Below is a small trained network, with its code and all its weights. Each question gives an input and a class and asks what happens when units are switched off, that is, made to give their printed mean instead of their output.

import numpy as np


def w(rows, s, z=0):
    codes = np.array(rows[::2]) - 128.0
    scale = np.full(codes.shape[1], s)
    scale[-1] = z or s
    return codes * scale


def f(y):
    return y / 2 * (1 + np.tanh(0.7978845608 * (y + 0.044715 * y**3)))


def log_softmax(a):
    a = a - a.max(-1, keepdims=True)
    return a - np.log(np.exp(a).sum(-1, keepdims=True))


def net(x, mask):
    res = np.array(x, float).reshape(1, 6) / 4 @ E
    y = f(res @ A[0][:, :-1].T + A[0][:, -1])
    res = res + np.where(mask, y, B[0][:, -1]) @ B[0][:, :-1]
    return log_softmax(res[-1] @ U[:, :-1].T + U[:, -1])


A, B = {}, {}
E = w([
[176,129,164,140,109],'x0',
[80,244,255,146,181],'x1',
[102,127,108,122,139],'x2',
[178,125,169,136,109],'x3',
[204,253,76,15,80],'x4',
[26,114,180,122,10],'x5',
],0.0097)
A[0] = w([
[98,198,96,146,13,75],'neuron 0',
[155,96,93,166,86,150],'neuron 1',
[190,80,40,184,70,155],'neuron 2',
[71,103,164,91,39,82],'neuron 3',
[55,22,206,192,115,74],'neuron 4',
[165,161,118,14,88,50],'neuron 5',
[150,181,115,106,90,83],'neuron 6',
[115,176,93,109,120,54],'neuron 7',
[127,186,107,74,86,74],'neuron 8',
[86,151,126,130,127,193],'neuron 9',
[164,47,87,103,100,193],'neuron 10',
[135,131,91,144,200,26],'neuron 11',
[147,79,76,101,111,158],'neuron 12',
[143,151,190,117,136,88],'neuron 13',
[100,168,185,120,178,250],'neuron 14',
[183,154,123,171,214,90],'neuron 15',
[116,200,145,196,178,204],'neuron 16',
[134,69,53,158,81,155],'neuron 17',
[116,64,156,193,167,37],'neuron 18',
[142,167,97,83,102,31],'neuron 19',
[111,100,127,206,128,61],'neuron 20',
[195,124,100,103,250,96],'neuron 21',
[110,100,122,199,148,40],'neuron 22',
[38,105,142,84,81,93],'neuron 23',
[154,117,169,127,130,140],'neuron 24',
[88,197,190,158,161,163],'neuron 25',
[149,109,175,134,67,102],'neuron 26',
[77,133,168,123,52,129],'neuron 27',
[113,112,150,143,81,63],'neuron 28',
],0.012,0.0019)
B[0] = w([
[176,93,53,165,138,189],'neuron 0',
[104,174,143,89,120,179],'neuron 1',
[97,173,128,81,105,233],'neuron 2',
[164,101,97,173,65,200],'neuron 3',
[160,81,143,106,174,252],'neuron 4',
[137,93,129,84,176,213],'neuron 5',
[153,126,121,102,208,174],'neuron 6',
[151,129,150,114,150,158],'neuron 7',
[141,62,142,93,180,188],'neuron 8',
[116,111,131,133,99,146],'neuron 9',
[66,181,211,86,108,218],'neuron 10',
[137,97,115,165,113,164],'neuron 11',
[82,163,138,113,112,195],'neuron 12',
[111,109,173,121,116,155],'neuron 13',
[77,184,172,102,86,180],'neuron 14',
[136,115,105,158,69,189],'neuron 15',
[60,157,117,106,101,177],'neuron 16',
[89,209,155,89,98,217],'neuron 17',
[134,102,113,115,187,201],'neuron 18',
[167,113,153,115,176,175],'neuron 19',
[154,86,152,122,199,177],'neuron 20',
[172,68,65,254,42,216],'neuron 21',
[142,105,120,123,172,174],'neuron 22',
[169,123,105,177,106,190],'neuron 23',
[127,133,148,107,123,140],'neuron 24',
[82,155,187,55,104,191],'neuron 25',
[113,125,96,128,108,161],'neuron 26',
[129,119,87,175,59,189],'neuron 27',
[163,115,102,148,129,155],'neuron 28',
],0.0097,0.015)
U = w([
[76,200,170,106,110,235],'0',
[190,108,101,212,76,132],'1',
[185,104,143,120,253,6],'2',
],0.018,0.0015)

Each question gives the input, the list of numbers given to net, and the class t.
The units are the neurons (one row each of A and B). Each row of codes is followed by its name. A weight is (code - 128) times the scale printed after its matrix; where a second scale follows, it is the last column's (A, B and U).
mask holds one flag per neuron, in row order. A switched-off neuron (its flag False) gives its mean, the last column of its row in B, instead of its output. The means were averaged over made-up inputs and are rounded, as every weight is.
A unit's drop is (log p(t) with every unit on - log p(t) with that unit switched off) / (log p(t) with every unit on - log p(t) with every unit switched off).
unit that matters most: the unit with the biggest drop
k most important neurons: the k neurons with the biggest drops, biggest first
drop when u is switched off: that unit's drop, to one decimal
input [-4,-8,-2,4,-7,2], class 0: unit that matters most	neuron 17
input [-4,8,3,-2,-8,-7], class 0: 2 most important neurons	(neuron 14; neuron 16)
input [4,-2,7,3,6,-6], class 1: 2 most important neurons	(neuron 21; neuron 15)
input [-3,-7,-7,2,-7,-7], class 0: 3 most important neurons	(neuron 10; neuron 17; neuron 2)
input [-7,-4,-4,4,2,-5], class 1: 2 most important neurons	(neuron 21; neuron 25)
input [-5,7,-6,-2,-8,-1], class 2: 3 most important neurons	(neuron 4; neuron 18; neuron 20)
input [-1,4,-6,1,1,-5], class 1: 2 most important neurons	(neuron 21; neuron 10)
input [0,0,1,8,-7,6], class 2: 2 most important neurons	(neuron 4; neuron 21)
input [3,-5,-8,-6,-4,-7], class 1: drop when neuron 21 is switched off	5.3
input [8,2,5,-7,-7,0], class 2: drop when neuron 22 is switched off	0.0
input [-8,4,2,-1,-4,-4], class 0: drop when neuron 2 is switched off	-0.1
input [5,-4,0,2,7,5], class 2: drop when neuron 5 is switched off	0.1
